Below is a small trained network, with its code and all its weights. Each question gives an input and a class and asks what happens when units are switched off, that is, made to give their printed mean instead of their output.

import numpy as np


def w(rows, s, z=0):
    codes = np.array(rows[::2]) - 128.0
    scale = np.full(codes.shape[1], s)
    scale[-1] = z or s
    return codes * scale


def norm(h):
    return h / np.sqrt((h * h).mean(-1, keepdims=True) + 1e-5)


def f(y):
    return np.maximum(y, 0)


def log_softmax(a):
    a = a - a.max(-1, keepdims=True)
    return a - np.log(np.exp(a).sum(-1, keepdims=True))


def net(x, mask):
    res = np.array(x, float).reshape(1, 4) / 4 @ E
    u = 0
    for l in range(3):
        y = f(norm(res) @ A[l][:, :-1].T + A[l][:, -1])
        res = res + np.where(mask[u : u + 8], y, B[l][:, -1]) @ B[l][:, :-1]
        u += 8
    return log_softmax(norm(res)[-1] @ U[:, :-1].T + U[:, -1])


A, B = {}, {}
E = w([
[127,178,212,219,27,163,119,81,71,150,163,39],'x0',
[183,162,171,77,105,119,88,83,116,102,56,135],'x1',
[105,253,99,157,113,120,83,37,84,102,166,194],'x2',
[112,176,159,79,217,211,144,140,117,89,164,173],'x3',
],0.0035)
A[0] = w([
[27,129,69,147,160,195,169,108,129,134,179,168,46],'0.n1',
[89,189,170,153,98,176,106,69,109,115,93,74,40],'0.n2',
[61,164,110,147,169,156,149,149,60,125,215,164,13],'0.n3',
[144,205,89,124,109,40,85,62,146,84,122,167,32],'0.n4',
[122,189,60,130,94,56,47,40,72,96,116,239,3],'0.n5',
[138,170,67,197,118,169,175,75,139,131,102,143,105],'0.n6',
[113,156,172,136,53,196,106,1,81,156,158,71,43],'0.n7',
[151,106,130,182,99,39,178,162,119,142,148,75,24],'0.n8',
],0.004,0.0022)
B[0] = w([
[97,127,133,111,186,210,78,84,185,59,111,85,198],'0.n1',
[176,158,140,198,109,95,156,182,87,56,87,181,209],'0.n2',
[113,120,76,186,207,178,116,137,202,107,190,59,194],'0.n3',
[149,140,111,18,137,76,148,44,120,137,123,121,212],'0.n4',
[188,110,95,87,181,43,72,27,211,190,100,135,249],'0.n5',
[137,184,108,12,136,94,119,199,117,148,124,106,169],'0.n6',
[218,165,152,184,76,23,142,253,171,85,182,134,254],'0.n7',
[90,88,88,115,86,216,32,59,139,155,90,97,186],'0.n8',
],0.0041,0.0037)
A[1] = w([
[98,29,114,154,53,128,109,123,104,207,72,110,58],'1.n1',
[108,147,200,147,147,189,190,143,38,129,135,123,43],'1.n2',
[159,208,187,197,76,73,160,117,3,98,176,121,69],'1.n3',
[29,146,115,160,149,142,175,132,100,159,185,163,2],'1.n4',
[146,112,111,54,162,82,159,155,133,163,79,145,82],'1.n5',
[120,75,126,177,87,110,134,128,132,154,141,106,93],'1.n6',
[157,143,123,120,31,104,102,151,127,112,112,82,120],'1.n7',
[61,59,113,160,84,129,131,132,112,220,108,88,4],'1.n8',
],0.005,0.0012)
B[1] = w([
[71,98,90,65,54,253,176,75,163,37,129,87,222],'1.n1',
[145,158,116,129,108,87,191,18,18,52,137,186,152],'1.n2',
[184,114,215,128,88,129,67,213,189,155,59,171,254],'1.n3',
[95,162,123,132,127,138,125,95,162,69,149,110,149],'1.n4',
[91,169,138,108,136,140,85,164,45,179,133,108,242],'1.n5',
[158,123,50,136,67,119,107,99,212,67,111,114,189],'1.n6',
[144,143,113,125,168,182,125,152,171,81,126,138,231],'1.n7',
[130,109,21,32,53,108,133,67,142,104,82,82,196],'1.n8',
],0.0046,0.0041)
A[2] = w([
[121,100,132,120,165,111,129,221,64,190,73,167,51],'2.n1',
[151,143,207,186,54,131,173,192,106,151,128,167,70],'2.n2',
[163,125,181,138,69,116,115,150,109,123,107,128,77],'2.n3',
[116,144,112,154,148,117,64,135,192,120,226,131,153],'2.n4',
[112,107,155,181,173,140,132,127,145,134,191,118,25],'2.n5',
[125,145,162,74,131,115,134,86,145,160,105,138,65],'2.n6',
[72,122,151,78,124,141,142,172,25,111,74,163,72],'2.n7',
[120,161,102,119,139,29,130,2,116,185,117,188,7],'2.n8',
],0.0053,0.0018)
B[2] = w([
[144,113,195,90,65,149,34,216,142,226,104,80,190],'2.n1',
[202,72,141,186,75,83,107,133,159,113,42,206,226],'2.n2',
[126,154,156,171,208,101,144,56,166,111,68,234,215],'2.n3',
[125,134,185,150,80,117,195,143,51,165,142,145,234],'2.n4',
[61,175,89,150,120,139,172,136,124,157,152,135,159],'2.n5',
[129,117,107,142,147,97,110,112,145,145,224,145,189],'2.n6',
[68,46,184,198,133,95,150,181,64,225,100,97,189],'2.n7',
[222,147,42,70,159,45,22,3,41,175,223,85,252],'2.n8',
],0.0049,0.0034)
U = w([
[89,58,187,69,156,149,95,249,85,239,80,97,128],'0',
[192,176,67,60,164,56,62,4,93,174,178,136,179],'1',
[92,65,23,71,37,194,153,70,187,76,72,50,182],'2',
[106,196,152,206,81,125,183,191,115,105,195,106,48],'3',
[227,166,218,204,61,100,101,171,195,84,57,192,213],'4',
[123,84,197,166,142,126,203,83,18,126,90,151,3],'5',
[20,157,105,140,227,253,205,114,145,87,208,134,128],'6',
],0.0078,0.0029)

Each question gives the input, the list of numbers given to net, and the class t.
The units are the neurons (one row each of A and B). Each row of codes is followed by its name. A weight is (code - 128) times the scale printed after its matrix; where a second scale follows, it is the last column's (A, B and U).
mask holds one flag per neuron, layer by layer. A switched-off neuron (its flag False) gives its mean, the last column of its row in B, instead of its output. The means were averaged over made-up inputs and are rounded, as every weight is.
A unit's drop is (log p(t) with every unit on - log p(t) with that unit switched off) / (log p(t) with every unit on - log p(t) with every unit switched off).
The circuit of an input: a set's keep is (log p(t) with only the set's units on - log p(t) with every unit switched off) / (log p(t) with every unit on - log p(t) with every unit switched off). Starting from the 12 units with the biggest drops (on a tie, the unit counted first), units are removed one at a time, each time the one whose removal leaves the highest keep (on an exact tie, the one counted first), for as long as the keep stays at least 0.8.
circuit, biggest first: the units of the circuit, biggest drop first
most important unit: the unit with the biggest drop
top k neurons in layer l: the k neurons of layer l with the biggest drops, biggest first
drop of u: that unit's drop, to one decimal
input [6,0,7,-8], class 4: circuit, biggest first => [1.n3]
input [7,-7,6,6], class 4: top 2 neurons in layer 0 => [0.n7; 0.n2]
input [0,1,1,-6], class 2: circuit, biggest first => [1.n1; 0.n8]
input [-5,3,1,8], class 6: top 2 neurons in layer 2 => [2.n8; 2.n2]
input [4,2,-6,2], class 2: top 2 neurons in layer 1 => [1.n1; 1.n3]
input [2,-5,-3,2], class 6: top 3 neurons in layer 0 => [0.n1; 0.n3; 0.n5]
input [0,5,-1,4], class 5: top 3 neurons in layer 1 => [1.n2; 1.n3; 1.n8]
input [1,2,-6,4], class 0: top 2 neurons in layer 0 => [0.n7; 0.n2]
input [4,-8,8,4], class 3: top 2 neurons in layer 0 => [0.n7; 0.n3]
input [4,4,6,3], class 4: top 2 neurons in layer 0 => [0.n7; 0.n2]
input [-3,-8,4,-7], class 2: top 2 neurons in layer 0 => [0.n8; 0.n7]
input [-3,-2,1,-6], class 2: drop of 1.n1 => 0.5
input [-7,3,-5,-5], class 0: drop of 1.n5 => 1.0
input [8,7,8,0], class 4: drop of 1.n3 => 0.2
input [8,-6,8,1], class 4: drop of 1.n3 => 0.2
input [-2,6,-1,8], class 0: most important unit => 2.n7
input [1,5,-1,8], class 5: top 2 neurons in layer 0 => [0.n7; 0.n5]
